Below are the code and all the weights of a small trained network. Each question names an input and a class and asks about switching units off, where a switched-off unit gives its printed mean instead of its output.

import numpy as np


def w(rows, s, z=0):
    codes = np.array(rows[::2]) - 128.0
    scale = np.full(codes.shape[1], s)
    scale[-1] = z or s
    return codes * scale


def f(y):
    return y / 2 * (1 + np.tanh(0.7978845608 * (y + 0.044715 * y**3)))


def log_softmax(a):
    a = a - a.max(-1, keepdims=True)
    return a - np.log(np.exp(a).sum(-1, keepdims=True))


def net(x, mask):
    res = np.array(x, float).reshape(1, 2) / 4 @ E
    y = f(res @ A[0][:, :-1].T + A[0][:, -1])
    res = res + np.where(mask, y, B[0][:, -1]) @ B[0][:, :-1]
    return log_softmax(res[-1] @ U[:, :-1].T + U[:, -1])


A, B = {}, {}
E = w([
[56,2,78],'x0',
[52,190,35],'x1',
],0.0093)
A[0] = w([
[62,190,68,3],'n1',
[113,253,161,84],'n2',
[28,74,100,58],'n3',
[103,79,101,11],'n4',
[137,202,143,3],'n5',
[167,64,208,7],'n6',
[59,178,55,141],'n7',
],0.013,0.0064)
B[0] = w([
[191,231,153,194],'n1',
[128,77,106,233],'n2',
[154,81,111,230],'n3',
[254,151,105,152],'n4',
[226,126,110,157],'n5',
[155,232,127,214],'n6',
[100,164,157,255],'n7',
],0.042,0.0074)
U = w([
[124,204,175,75],'0',
[196,63,64,70],'1',
[8,88,161,246],'2',
],0.011,0.014)

Each question gives the input, the list of numbers given to net, and the class t.
The units are the neurons (one row each of A and B). Each row of codes is followed by its name. A weight is (code - 128) times the scale printed after its matrix; where a second scale follows, it is the last column's (A, B and U).
mask holds one flag per neuron, in row order. A switched-off neuron (its flag False) gives its mean, the last column of its row in B, instead of its output. The means were averaged over made-up inputs and are rounded, as every weight is.
A unit's drop is (log p(t) with every unit on - log p(t) with that unit switched off) / (log p(t) with every unit on - log p(t) with every unit switched off).
The circuit of an input: a set's keep is (log p(t) with only the set's units on - log p(t) with every unit switched off) / (log p(t) with every unit on - log p(t) with every unit switched off). Starting from all 7 units, units are removed one at a time, each time the one whose removal leaves the highest keep (on an exact tie, the one counted first), for as long as the keep stays at least 0.8.
units of the circuit, in order: the units of the circuit, biggest drop first
most important unit: the unit with the biggest drop
k most important neurons: the k neurons with the biggest drops, biggest first
drop of u: that unit's drop, to one decimal
input [-8,6], class 1: most important unit : n2
input [0,3], class 2: units of the circuit, in order : (n6; n4)
input [-3,-1], class 2: units of the circuit, in order : (n4; n1)
input [-1,-3], class 2: units of the circuit, in order : (n1; n4)
input [-3,1], class 2: units of the circuit, in order : (n4; n1)
input [0,-3], class 2: units of the circuit, in order : (n1; n4)
input [8,-8], class 0: 3 most important neurons : (n6; n2; n5)
input [1,2], class 2: 2 most important neurons : (n6; n1)
input [0,-2], class 2: 2 most important neurons : (n1; n6)
input [-3,-2], class 2: drop of n4 : 0.2
input [-3,-3], class 2: drop of n1 : 0.4
input [5,-7], class 0: drop of n4 : 0.0
input [-3,0], class 2: drop of n6 : 0.1
